Here is a tiny trained network, its code and every weight. The questions are about switching its units off for an input and a target symbol, where a switched-off unit gives its printed mean instead of its output.

import numpy as np


def w(rows, s, z=0):
    codes = np.array(rows[::2]) - 128.0
    scale = np.full(codes.shape[1], s)
    scale[-1] = z or s
    return codes * scale


def f(y):
    return np.maximum(y, 0)


def softmax(a):
    e = np.exp(a - a.max(-1, keepdims=True))
    return e / e.sum(-1, keepdims=True)


def log_softmax(a):
    a = a - a.max(-1, keepdims=True)
    return a - np.log(np.exp(a).sum(-1, keepdims=True))


def net(x, mask):
    ids = ['αβγδεζηθλμξπστψω'.index(c) for c in x.split()]
    T = len(ids)
    res = E[ids] + P[:T]
    q, k, v = (res @ M[0].T for M in (Q, K, V))
    z = softmax(np.where(np.tri(T) > 0, q @ k.T / 3**0.5, -1e9)) @ v
    res = res + np.where(mask[0], z, O[0][:, -1]) @ O[0][:, :-1]
    y = f(res @ A[0][:, :-1].T + A[0][:, -1])
    res = res + np.where(mask[1:13], y, B[0][:, -1]) @ B[0][:, :-1]
    return log_softmax(res[-1] @ U[:, :-1].T + U[:, -1])


Q, K, V, O, A, B = {}, {}, {}, {}, {}, {}
E = w([
[97,147,117,109],'α',
[133,153,60,123],'β',
[66,25,127,201],'γ',
[109,144,123,113],'δ',
[139,208,166,122],'ε',
[80,201,122,105],'ζ',
[71,143,213,61],'η',
[41,60,63,109],'θ',
[119,108,201,66],'λ',
[162,131,151,126],'μ',
[71,128,131,114],'ξ',
[158,57,122,91],'π',
[172,140,52,113],'σ',
[251,110,44,110],'τ',
[188,198,198,81],'ψ',
[169,141,60,120],'ω',
],0.022)
P = w([
[144,248,66,252],'0',
[128,129,86,118],'1',
[130,133,96,100],'2',
[132,116,130,101],'3',
[140,109,133,103],'4',
[147,110,139,108],'5',
[153,104,142,113],'6',
[155,109,139,111],'7',
[154,109,137,114],'8',
[162,109,138,121],'9',
[152,118,134,121],'10',
[140,129,123,121],'11',
],0.011)
Q[0] = w([
[107,103,187,124],'h0',
[128,130,187,9],'h0',
[94,119,168,159],'h0',
],0.013)
K[0] = w([
[127,98,146,5],'h0',
[214,105,175,15],'h0',
[89,54,131,66],'h0',
],0.012)
V[0] = w([
[231,57,62,150],'h0',
[245,135,142,103],'h0',
[228,122,138,207],'h0',
],0.012)
O[0] = w([
[161,3,185,154,122],'h0',
[141,29,117,6,246],'h0',
[171,164,155,99,181],'h0',
],0.013,0.014)
A[0] = w([
[103,91,83,144,254],'n0',
[85,155,229,92,116],'n1',
[86,81,163,108,161],'n2',
[50,135,120,115,104],'n3',
[81,102,167,80,78],'n4',
[134,65,21,165,114],'n5',
[103,87,85,118,109],'n6',
[200,146,82,118,95],'n7',
[203,150,171,122,133],'n8',
[73,170,168,96,152],'n9',
[114,176,249,111,31],'n10',
[199,133,76,123,148],'n11',
],0.014,0.0086)
B[0] = w([
[246,138,201,156,173],'n0',
[170,131,115,162,202],'n1',
[85,116,78,113,236],'n2',
[103,37,93,120,150],'n3',
[93,182,148,195,250],'n4',
[237,199,91,141,171],'n5',
[123,71,122,165,175],'n6',
[73,105,135,119,224],'n7',
[96,194,149,127,233],'n8',
[166,98,156,149,186],'n9',
[168,175,18,151,155],'n10',
[72,110,151,165,240],'n11',
],0.011,0.017)
U = w([
[118,160,142,157,97],'α',
[136,160,228,177,72],'β',
[81,160,222,180,2],'γ',
[110,160,171,157,146],'δ',
[54,147,115,123,24],'ε',
[87,128,24,143,151],'ζ',
[161,172,87,116,99],'η',
[148,156,140,153,100],'θ',
[201,147,64,111,132],'λ',
[122,195,251,73,174],'μ',
[86,129,141,191,161],'ξ',
[189,123,168,111,189],'π',
[161,131,202,126,231],'σ',
[98,85,236,142,39],'τ',
[84,77,108,53,157],'ψ',
[144,134,202,128,187],'ω',
],0.015,0.0072)

Each question gives the input, a string of symbols that net reads in full, and the target symbol t.
The units are the heads (3 rows each of Q, K, V and O) and the neurons (one row each of A and B). Each row of codes is followed by its name. A weight is (code - 128) times the scale printed after its matrix; where a second scale follows, it is the last column's (O, A, B and U).
mask holds one flag per unit, heads first, then neurons. A switched-off unit (its flag False) gives its mean, the last column of its rows in O or B, instead of its output. The means were averaged over made-up inputs and are rounded, as every weight is.
A unit's drop is (log p(t) with every unit on - log p(t) with that unit switched off) / (log p(t) with every unit on - log p(t) with every unit switched off).
The circuit of an input: a set's keep is (log p(t) with only the set's units on - log p(t) with every unit switched off) / (log p(t) with every unit on - log p(t) with every unit switched off). Starting from the 12 units with the biggest drops (on a tie, the unit counted first), units are removed one at a time, each time the one whose removal leaves the highest keep (on an exact tie, the one counted first), for as long as the keep stays at least 0.8.
units of the circuit, in order: the units of the circuit, biggest drop first
most important unit: the unit with the biggest drop
k most important neurons: the k neurons with the biggest drops, biggest first
drop of u: that unit's drop, to one decimal
input μ ψ ζ π θ ζ β τ τ ζ δ τ, target μ: 2 most important neurons : n8, n2
input ψ ε ζ δ ζ π, target π: 2 most important neurons : n0, n5
input τ ε μ, target τ: units of the circuit, in order : h0
input ψ σ τ α δ ξ ψ ψ τ μ β, target ψ: units of the circuit, in order : n4, n1
input π θ α τ τ τ τ ψ ψ σ, target π: 3 most important neurons : n5, n4, n0
input ψ ψ ψ ψ ψ λ, target ψ: 3 most important neurons : n5, n2, n8
input θ σ ζ ψ ζ α, target ψ: 2 most important neurons : n5, n3
input α ψ ζ, target ψ: 3 most important neurons : n3, n5, n8
input ψ ξ ζ ζ ε α ζ π τ, target ψ: units of the circuit, in order : n4, n7
input ψ γ ψ ψ ζ λ ζ π ω, target ψ: units of the circuit, in order : n4, n1
input ζ ψ τ ε, target ψ: units of the circuit, in order : h0, n2
input ψ γ τ, target ψ: 2 most important neurons : n7, n4
input α μ τ μ λ ζ β π, target π: units of the circuit, in order : n5, h0
input ζ θ ξ, target ξ: units of the circuit, in order : h0
input α ξ ψ ζ ψ ζ α δ ψ ψ ξ, target ψ: 4 most important neurons : n3, n5, n8, n11
input ψ ψ τ μ ζ ψ π ψ τ δ, target ψ: 2 most important neurons : n2, n9
input β τ δ ξ, target τ: 3 most important neurons : n0, n4, n10
input δ ξ ψ ψ σ ξ, target ψ: units of the circuit, in order : h0, n8
input λ τ α ψ θ β, target λ: 4 most important neurons : n5, n4, n8, n9
input ψ ψ δ μ, target ψ: 2 most important neurons : n5, n0
input ζ ζ ψ π τ μ ζ τ ψ ζ ζ, target ψ: most important unit : n2
input ζ ω α α σ π ψ ψ μ, target ψ: units of the circuit, in order : h0, n2
input π ψ ψ σ γ ψ μ ζ σ, target π: drop of n2 : 0.1
input δ ω π τ τ γ, target β: drop of n0 : 0.2
